Below are the code and all the weights of a small trained network. Each question names an input and a target symbol and asks about switching units off, where a switched-off unit gives its printed mean instead of its output.

import numpy as np


def w(rows, s, z=0):
    codes = np.array(rows[::2]) - 128.0
    scale = np.full(codes.shape[1], s)
    scale[-1] = z or s
    return codes * scale


def norm(h):
    return h / np.sqrt((h * h).mean(-1, keepdims=True) + 1e-5)


def f(y):
    return np.maximum(y, 0)


def softmax(a):
    e = np.exp(a - a.max(-1, keepdims=True))
    return e / e.sum(-1, keepdims=True)


def log_softmax(a):
    a = a - a.max(-1, keepdims=True)
    return a - np.log(np.exp(a).sum(-1, keepdims=True))


def net(x, mask):
    ids = ['αβδεζηθξπστφψω'.index(c) for c in x.split()]
    T = len(ids)
    res = E[ids] + P[:T]
    q, k, v = (norm(res) @ M[0].T for M in (Q, K, V))
    z = softmax(np.where(np.tri(T) > 0, q @ k.T / 2**0.5, -1e9)) @ v
    res = res + np.where(mask[0], z, O[0][:, -1]) @ O[0][:, :-1]
    y = f(norm(res) @ A[0][:, :-1].T + A[0][:, -1])
    res = res + np.where(mask[1:13], y, B[0][:, -1]) @ B[0][:, :-1]
    return log_softmax(norm(res)[-1] @ U[:, :-1].T + U[:, -1])


Q, K, V, O, A, B = {}, {}, {}, {}, {}, {}
E = w([
[211,94,130,164,122,177,65],'α',
[104,186,116,253,185,116,136],'β',
[222,151,133,146,88,145,71],'δ',
[209,121,154,148,122,159,54],'ε',
[230,75,152,149,120,152,101],'ζ',
[211,132,167,135,117,194,35],'η',
[106,137,3,141,230,122,64],'θ',
[46,85,177,100,27,135,106],'ξ',
[66,142,194,200,58,117,146],'π',
[224,103,171,135,156,190,97],'σ',
[223,166,181,91,131,174,145],'τ',
[78,64,70,41,128,132,70],'φ',
[231,90,176,122,146,179,136],'ψ',
[204,143,149,139,114,192,57],'ω',
],0.0027)
P = w([
[145,133,155,157,96,254,46],'0',
[161,136,153,117,130,126,105],'1',
[144,107,124,157,107,195,106],'2',
[149,132,152,117,134,115,108],'3',
[134,106,117,146,109,181,127],'4',
[138,131,148,117,138,109,112],'5',
[126,105,110,141,119,169,141],'6',
[124,130,148,116,143,103,113],'7',
[114,118,110,134,118,160,151],'8',
[111,132,140,118,145,98,119],'9',
[103,111,113,133,123,138,162],'10',
[113,133,139,116,146,97,117],'11',
],0.0055)
Q[0] = w([
[22,93,49,190,3,207,223],'h0',
[98,128,99,130,146,112,138],'h0',
],0.012)
K[0] = w([
[254,129,164,122,106,168,102],'h0',
[217,141,117,111,169,117,56],'h0',
],0.0061)
V[0] = w([
[139,91,27,3,161,107,101],'h0',
[89,86,179,81,55,146,116],'h0',
],0.0048)
O[0] = w([
[201,102,142,71,100,171,88,5],'h0',
[2,84,138,74,103,100,146,191],'h0',
],0.005,0.0023)
A[0] = w([
[106,83,119,3,79,94,91,143],'n0',
[104,41,97,109,129,202,172,74],'n1',
[102,36,37,228,87,193,73,197],'n2',
[147,136,95,134,147,169,203,104],'n3',
[189,108,152,135,91,59,110,62],'n4',
[172,200,72,193,145,67,116,2],'n5',
[135,162,99,187,147,167,147,107],'n6',
[87,185,144,144,84,125,58,118],'n7',
[128,90,154,104,149,134,235,141],'n8',
[195,92,77,12,108,126,82,145],'n9',
[60,104,93,97,34,138,126,98],'n10',
[220,149,114,147,121,191,131,106],'n11',
],0.0048,0.0023)
B[0] = w([
[157,69,221,124,38,143,194,176],'n0',
[166,189,85,193,107,104,202,198],'n1',
[118,212,190,191,110,254,135,255],'n2',
[134,115,88,147,57,132,176,169],'n3',
[93,100,65,145,109,165,127,146],'n4',
[205,104,161,153,70,120,235,147],'n5',
[180,95,145,136,86,153,173,179],'n6',
[93,129,48,48,139,148,142,157],'n7',
[157,134,56,97,110,156,107,183],'n8',
[81,208,103,186,73,38,33,174],'n9',
[205,146,100,145,240,192,149,157],'n10',
[76,135,69,140,171,65,168,192],'n11',
],0.0044,0.0049)
U = w([
[87,178,142,175,118,251,111,202],'α',
[200,146,141,217,131,90,222,160],'β',
[137,127,5,88,49,136,187,50],'δ',
[100,113,97,112,144,116,100,102],'ε',
[114,11,100,186,131,119,81,87],'ζ',
[117,128,103,90,143,128,91,95],'η',
[174,199,55,170,153,56,22,114],'θ',
[90,32,199,53,126,143,207,105],'ξ',
[1,171,128,144,174,42,153,168],'π',
[144,95,207,153,223,114,79,133],'σ',
[177,242,177,22,170,117,146,2],'τ',
[122,124,196,118,3,72,67,158],'φ',
[208,40,99,77,195,172,103,151],'ψ',
[112,138,88,76,156,125,108,111],'ω',
],0.0069,0.0018)

Each question gives the input, a string of symbols that net reads in full, and the target symbol t.
The units are the heads (2 rows each of Q, K, V and O) and the neurons (one row each of A and B). Each row of codes is followed by its name. A weight is (code - 128) times the scale printed after its matrix; where a second scale follows, it is the last column's (O, A, B and U).
mask holds one flag per unit, heads first, then neurons. A switched-off unit (its flag False) gives its mean, the last column of its rows in O or B, instead of its output. The means were averaged over made-up inputs and are rounded, as every weight is.
A unit's drop is (log p(t) with every unit on - log p(t) with that unit switched off) / (log p(t) with every unit on - log p(t) with every unit switched off).
The circuit of an input: a set's keep is (log p(t) with only the set's units on - log p(t) with every unit switched off) / (log p(t) with every unit on - log p(t) with every unit switched off). Starting from the 12 units with the biggest drops (on a tie, the unit counted first), units are removed one at a time, each time the one whose removal leaves the highest keep (on an exact tie, the one counted first), for as long as the keep stays at least 0.8.
circuit, biggest first: the units of the circuit, biggest drop first
most important unit: the unit with the biggest drop
k most important neurons: the k neurons with the biggest drops, biggest first
drop when u is switched off: that unit's drop, to one decimal
input ζ ψ β σ τ ω τ φ, target φ: circuit, biggest first : [n9, n0, h0]
input δ τ τ ψ ζ π ξ ε θ ψ, target θ: circuit, biggest first : [h0, n9, n2]
input ω τ τ ψ, target ψ: most important unit : n2
input σ τ ω τ τ τ τ β τ ξ θ α, target θ: circuit, biggest first : [h0, n9]
input τ τ η τ β η, target β: circuit, biggest first : [h0, n5]
input τ τ π σ τ ξ τ τ τ α τ ψ, target ξ: circuit, biggest first : [h0, n0]
input ξ σ τ τ τ τ τ ψ τ τ τ ε, target ξ: circuit, biggest first : [h0, n0, n9, n1]
input ψ ζ β φ ω ψ, target φ: circuit, biggest first : [h0, n9, n0]
input ψ β π ψ, target π: circuit, biggest first : [h0, n2]
input π τ φ τ ε τ ψ ψ, target φ: circuit, biggest first : [h0, n9]
input ζ τ σ ψ ε ψ θ τ τ φ ψ η, target φ: circuit, biggest first : [h0, n9, n0]
input δ τ ω ψ τ τ ψ τ τ τ, target τ: 4 most important neurons : [n2, n9, n11, n1]
input ζ ξ θ τ τ σ ψ ψ ψ τ, target θ: 2 most important neurons : [n9, n2]
input τ σ σ τ τ α σ τ τ, target δ: most important unit : n2
input δ θ τ ω, target θ: 2 most important neurons : [n9, n11]
input ξ ψ τ τ, target ξ: 2 most important neurons : [n2, n0]
input α β τ ψ δ ω, target β: 2 most important neurons : [n5, n2]
input σ ψ τ ψ τ τ, target τ: 2 most important neurons : [n2, n9]
input β ω σ η ξ ψ ω η τ ψ ζ η, target ξ: drop when n2 is switched off : 0.1
input ψ ε ψ ζ ω σ ζ ψ τ σ ε ζ, target ζ: drop when n9 is switched off : 0.2
input ζ τ π τ τ ω ξ σ, target ξ: drop when h0 is switched off : 0.7
